Below are the code and all the weights of a small trained network. Each question names an input and a target symbol and asks about switching units off, where a switched-off unit gives its printed mean instead of its output.

import numpy as np


def w(rows, s, z=0):
    codes = np.array(rows[::2]) - 128.0
    scale = np.full(codes.shape[1], s)
    scale[-1] = z or s
    return codes * scale


def norm(h):
    return h / np.sqrt((h * h).mean(-1, keepdims=True) + 1e-5)


def f(y):
    return y / 2 * (1 + np.tanh(0.7978845608 * (y + 0.044715 * y**3)))


def softmax(a):
    e = np.exp(a - a.max(-1, keepdims=True))
    return e / e.sum(-1, keepdims=True)


def log_softmax(a):
    a = a - a.max(-1, keepdims=True)
    return a - np.log(np.exp(a).sum(-1, keepdims=True))


def net(x, mask):
    ids = ['ηθλμπστ'.index(c) for c in x.split()]
    T = len(ids)
    res = E[ids] + P[:T]
    u = 0
    for l in range(2):
        q, k, v = (norm(res) @ M[l].T for M in (Q, K, V))
        z = softmax(np.where(np.tri(T) > 0, q @ k.T / 3**0.5, -1e9)) @ v
        res = res + np.where(mask[u], z, O[l][:, -1]) @ O[l][:, :-1]
        u += 1
        y = f(norm(res) @ A[l][:, :-1].T + A[l][:, -1])
        res = res + np.where(mask[u : u + 4], y, B[l][:, -1]) @ B[l][:, :-1]
        u += 4
    return log_softmax(norm(res)[-1] @ U[:, :-1].T + U[:, -1])


Q, K, V, O, A, B = {}, {}, {}, {}, {}, {}
E = w([
[94,164,115,112,99],'η',
[126,29,101,100,119],'θ',
[204,34,217,9,137],'λ',
[232,165,174,137,103],'μ',
[129,166,103,79,129],'π',
[133,159,64,125,116],'σ',
[149,88,112,252,72],'τ',
],0.0036)
P = w([
[147,51,213,197,242],'0',
[142,106,61,111,66],'1',
[141,92,48,70,3],'2',
[107,113,83,52,20],'3',
[111,96,91,36,54],'4',
[107,104,90,93,36],'5',
],0.0012)
Q[0] = w([
[1,202,32,132,144],'0.h1',
[71,237,89,49,120],'0.h1',
[67,168,91,78,124],'0.h1',
],0.0083)
K[0] = w([
[150,172,186,142,254],'0.h1',
[95,115,146,175,210],'0.h1',
[133,114,149,162,197],'0.h1',
],0.0091)
V[0] = w([
[2,125,226,130,88],'0.h1',
[137,176,156,36,200],'0.h1',
[91,64,84,107,147],'0.h1',
],0.005)
O[0] = w([
[199,77,4,86,27,17],'0.h1',
[80,109,224,117,32,2],'0.h1',
[57,59,108,129,165,97],'0.h1',
],0.0045,0.00054)
A[0] = w([
[49,100,30,23,195,10],'0.n1',
[31,199,70,121,4,89],'0.n2',
[65,196,96,159,187,20],'0.n3',
[159,79,234,180,128,248],'0.n4',
],0.0032,0.0012)
B[0] = w([
[48,52,125,151,56,140],'0.n1',
[219,46,212,2,220,196],'0.n2',
[166,100,167,171,221,94],'0.n3',
[113,184,26,126,79,252],'0.n4',
],0.003,0.0011)
Q[1] = w([
[199,165,114,164,68],'1.h1',
[161,245,141,134,141],'1.h1',
[87,133,84,210,108],'1.h1',
],0.012)
K[1] = w([
[220,172,111,195,103],'1.h1',
[167,218,204,143,153],'1.h1',
[106,130,40,254,147],'1.h1',
],0.0088)
V[1] = w([
[187,59,88,91,4],'1.h1',
[30,134,250,154,14],'1.h1',
[89,139,120,68,169],'1.h1',
],0.0029)
O[1] = w([
[91,193,176,211,247,255],'1.h1',
[178,76,12,251,171,110],'1.h1',
[119,138,132,184,72,79],'1.h1',
],0.003,0.00081)
A[1] = w([
[148,54,197,61,118,5],'1.n1',
[60,184,117,31,119,89],'1.n2',
[182,160,46,73,230,107],'1.n3',
[78,171,201,151,254,92],'1.n4',
],0.0047,0.0034)
B[1] = w([
[191,92,178,143,206,96],'1.n1',
[187,110,112,244,156,171],'1.n2',
[104,77,166,255,82,255],'1.n3',
[138,186,46,57,135,213],'1.n4',
],0.0041,0.0009)
U = w([
[189,78,59,65,54,126],'η',
[27,46,90,101,159,89],'θ',
[185,63,198,102,182,250],'λ',
[201,223,187,130,106,117],'μ',
[56,117,227,135,44,68],'π',
[74,204,79,72,197,145],'σ',
[161,112,74,254,168,112],'τ',
],0.0093,0.0019)

Each question gives the input, a string of symbols that net reads in full, and the target symbol t.
The units are the heads (3 rows each of Q, K, V and O) and the neurons (one row each of A and B). Each row of codes is followed by its name. A weight is (code - 128) times the scale printed after its matrix; where a second scale follows, it is the last column's (O, A, B and U).
mask holds one flag per unit, layer by layer, with each layer's heads first. A switched-off unit (its flag False) gives its mean, the last column of its rows in O or B, instead of its output. The means were averaged over made-up inputs and are rounded, as every weight is.
A unit's drop is (log p(t) with every unit on - log p(t) with that unit switched off) / (log p(t) with every unit on - log p(t) with every unit switched off).
The circuit of an input: a set's keep is (log p(t) with only the set's units on - log p(t) with every unit switched off) / (log p(t) with every unit on - log p(t) with every unit switched off). Starting from all 10 units, units are removed one at a time, each time the one whose removal leaves the highest keep (on an exact tie, the one counted first), for as long as the keep stays at least 0.8.
units of the circuit, in order: the units of the circuit, biggest drop first
k most important neurons: the k neurons with the biggest drops, biggest first
k most important neurons of layer l: the k neurons of layer l with the biggest drops, biggest first
drop when u is switched off: that unit's drop, to one decimal
input τ π η τ, target π: units of the circuit, in order : (0.h1 1.h1 1.n2)
input τ σ τ, target σ: units of the circuit, in order : (0.h1 1.h1 1.n4)
input τ π μ τ η, target τ: most important neuron : (1.n3)
input μ λ τ μ τ, target μ: units of the circuit, in order : (0.h1 1.h1 0.n1)
input τ π μ π, target τ: units of the circuit, in order : (0.h1 1.n3)
input θ λ η σ π, target θ: units of the circuit, in order : (0.h1 0.n1)
input σ τ η, target σ: units of the circuit, in order : (0.h1 1.n4)
input λ η τ μ λ σ, target λ: units of the circuit, in order : (0.n2 0.h1)
input λ τ λ, target τ: units of the circuit, in order : (0.h1 1.n3 0.n2)
input τ τ θ σ μ σ, target τ: units of the circuit, in order : (0.h1 1.n3)
input σ τ η τ, target η: 2 most important neurons of layer 1 : (1.n2 1.n3)
input λ τ π η π, target λ: 2 most important neurons of layer 0 : (0.n2 0.n4)
input τ τ π, target τ: 2 most important neurons : (1.n3 1.n2)
input λ μ σ, target λ: most important neuron : (0.n2)
input λ τ η, target λ: drop when 0.n2 is switched off : 0.9
input π π η, target π: drop when 0.h1 is switched off : 1.8
input τ η η θ τ η, target τ: drop when 1.n2 is switched off : 0.3
input μ τ τ π μ, target τ: 2 most important neurons : (1.n3 0.n2)
